Below are the code and all the weights of a small trained network. Each question names an input and a class and asks about switching units off, where a switched-off unit gives its printed mean instead of its output.

import numpy as np


def w(rows, s, z=0):
    codes = np.array(rows[::2]) - 128.0
    scale = np.full(codes.shape[1], s)
    scale[-1] = z or s
    return codes * scale


def norm(h):
    return h / np.sqrt((h * h).mean(-1, keepdims=True) + 1e-5)


def f(y):
    return np.maximum(y, 0)


def log_softmax(a):
    a = a - a.max(-1, keepdims=True)
    return a - np.log(np.exp(a).sum(-1, keepdims=True))


def net(x, mask):
    res = np.array(x, float).reshape(1, 6) / 4 @ E
    u = 0
    for l in range(2):
        y = f(norm(res) @ A[l][:, :-1].T + A[l][:, -1])
        res = res + np.where(mask[u : u + 13], y, B[l][:, -1]) @ B[l][:, :-1]
        u += 13
    return log_softmax(norm(res)[-1] @ U[:, :-1].T + U[:, -1])


A, B = {}, {}
E = w([
[171,155,124,178,163,43,64,164],'x0',
[224,174,151,123,90,138,50,81],'x1',
[71,94,43,107,149,237,140,5],'x2',
[177,74,151,142,134,119,156,66],'x3',
[170,106,138,168,130,77,218,223],'x4',
[89,113,12,176,65,73,105,180],'x5',
],0.0028)
A[0] = w([
[107,181,109,156,197,112,111,106,129],'L0N1',
[78,131,145,118,133,51,151,195,176],'L0N2',
[140,64,126,123,3,127,148,113,111],'L0N3',
[158,96,113,118,137,162,96,78,40],'L0N4',
[189,135,150,140,94,103,169,173,121],'L0N5',
[169,144,162,108,119,78,105,114,25],'L0N6',
[163,185,215,83,147,176,157,106,6],'L0N7',
[74,89,103,132,119,134,188,169,24],'L0N8',
[144,125,137,84,111,190,95,97,25],'L0N9',
[120,205,71,130,97,74,69,178,82],'L0N10',
[100,87,67,134,123,151,180,163,68],'L0N11',
[90,158,195,85,120,133,103,150,142],'L0N12',
[94,108,164,102,158,88,104,166,111],'L0N13',
],0.0063,0.0025)
B[0] = w([
[135,113,115,111,84,127,115,105,173],'L0N1',
[173,202,104,94,220,87,170,159,255],'L0N2',
[64,169,103,90,120,89,112,100,186],'L0N3',
[119,155,143,52,135,91,171,165,178],'L0N4',
[44,176,143,133,116,53,136,61,218],'L0N5',
[73,117,100,192,148,103,163,140,168],'L0N6',
[160,166,101,95,162,241,122,143,197],'L0N7',
[89,118,116,203,172,129,154,163,193],'L0N8',
[112,173,146,79,203,104,130,207,182],'L0N9',
[106,87,82,140,26,164,71,73,228],'L0N10',
[119,112,158,255,121,167,174,175,201],'L0N11',
[177,166,109,96,164,183,167,77,182],'L0N12',
[171,171,135,107,162,129,175,114,178],'L0N13',
],0.0046,0.0042)
A[1] = w([
[177,1,134,130,93,122,38,80,55],'L1N1',
[29,82,165,101,100,180,203,45,12],'L1N2',
[88,182,67,79,153,127,106,67,198],'L1N3',
[138,166,198,92,180,87,95,127,154],'L1N4',
[194,154,220,224,151,81,172,130,6],'L1N5',
[172,161,204,206,132,95,196,137,103],'L1N6',
[208,192,127,123,136,48,13,44,155],'L1N7',
[70,77,203,107,155,138,164,90,114],'L1N8',
[91,147,156,40,172,224,73,90,81],'L1N9',
[80,33,137,241,61,212,34,141,69],'L1N10',
[183,139,121,193,136,38,168,188,234],'L1N11',
[163,116,31,199,31,13,13,255,24],'L1N12',
[18,102,91,162,118,167,208,177,161],'L1N13',
],0.0045,0.0019)
B[1] = w([
[173,64,125,159,188,145,174,208,149],'L1N1',
[120,115,128,158,75,90,13,127,186],'L1N2',
[119,93,164,142,68,49,133,169,249],'L1N3',
[128,24,86,229,136,182,129,142,194],'L1N4',
[74,141,46,174,137,110,188,164,181],'L1N5',
[47,145,27,135,129,123,175,155,200],'L1N6',
[38,76,104,94,100,89,148,139,238],'L1N7',
[138,149,112,136,86,110,91,141,166],'L1N8',
[142,202,163,81,116,60,118,110,234],'L1N9',
[222,68,143,216,108,253,125,110,173],'L1N10',
[62,146,101,99,195,131,168,150,255],'L1N11',
[162,141,210,82,110,199,93,44,242],'L1N12',
[156,88,92,216,61,129,98,90,245],'L1N13',
],0.005,0.0042)
U = w([
[66,148,62,188,220,96,244,177,173],'0',
[199,88,156,155,180,132,127,160,1],'1',
[207,200,191,50,215,201,155,114,146],'2',
[148,61,132,119,172,119,137,159,41],'3',
[149,64,108,229,62,214,81,87,168],'4',
[62,165,136,55,81,56,79,77,146],'5',
],0.011,0.0059)

Each question gives the input, the list of numbers given to net, and the class t.
The units are the neurons (one row each of A and B). Each row of codes is followed by its name. A weight is (code - 128) times the scale printed after its matrix; where a second scale follows, it is the last column's (A, B and U).
mask holds one flag per neuron, layer by layer. A switched-off neuron (its flag False) gives its mean, the last column of its row in B, instead of its output. The means were averaged over made-up inputs and are rounded, as every weight is.
A unit's drop is (log p(t) with every unit on - log p(t) with that unit switched off) / (log p(t) with every unit on - log p(t) with every unit switched off).
The circuit of an input: a set's keep is (log p(t) with only the set's units on - log p(t) with every unit switched off) / (log p(t) with every unit on - log p(t) with every unit switched off). Starting from the 12 units with the biggest drops (on a tie, the unit counted first), units are removed one at a time, each time the one whose removal leaves the highest keep (on an exact tie, the one counted first), for as long as the keep stays at least 0.8.
units of the circuit, in order: the units of the circuit, biggest drop first
k most important neurons: the k neurons with the biggest drops, biggest first
top k neurons in layer l: the k neurons of layer l with the biggest drops, biggest first
drop when u is switched off: that unit's drop, to one decimal
input [2,8,5,3,-3,-2], class 5: top neuron in layer 1 : [L1N7]
input [0,-4,7,-1,3,6], class 4: units of the circuit, in order : [L1N13, L0N2]
input [0,3,-7,0,-8,3], class 4: top 2 neurons in layer 0 : [L0N10, L0N2]
input [5,5,2,8,-4,-1], class 3: top 2 neurons in layer 1 : [L1N4, L1N1]
input [-8,1,-3,5,0,-1], class 5: top 2 neurons in layer 0 : [L0N3, L0N2]
input [4,4,-1,3,-8,5], class 4: 2 most important neurons : [L0N2, L1N10]
input [-6,8,1,6,8,7], class 5: units of the circuit, in order : [L0N3, L0N5]
input [4,-7,5,-2,-6,-2], class 5: 2 most important neurons : [L0N10, L1N9]
input [7,0,-6,4,5,8], class 5: 2 most important neurons : [L0N10, L1N12]
input [-6,5,5,-7,7,-2], class 4: 4 most important neurons : [L0N2, L1N13, L0N11, L1N11]
input [2,1,-4,1,5,6], class 5: 3 most important neurons : [L0N10, L1N12, L0N11]
input [0,0,-7,1,-5,-6], class 2: 2 most important neurons : [L0N7, L0N12]
input [7,5,3,7,-2,1], class 3: top 2 neurons in layer 1 : [L1N1, L1N6]
input [4,2,-3,-4,-5,-7], class 2: units of the circuit, in order : [L0N7]
input [-6,-3,7,8,5,-4], class 4: drop when L1N2 is switched off : 0.1
input [7,8,-3,-6,7,4], class 5: drop when L1N12 is switched off : 0.4
input [-3,0,5,4,3,-6], class 2: drop when L0N10 is switched off : 0.2
input [-5,-4,3,1,-6,4], class 4: drop when L0N11 is switched off : 0.1
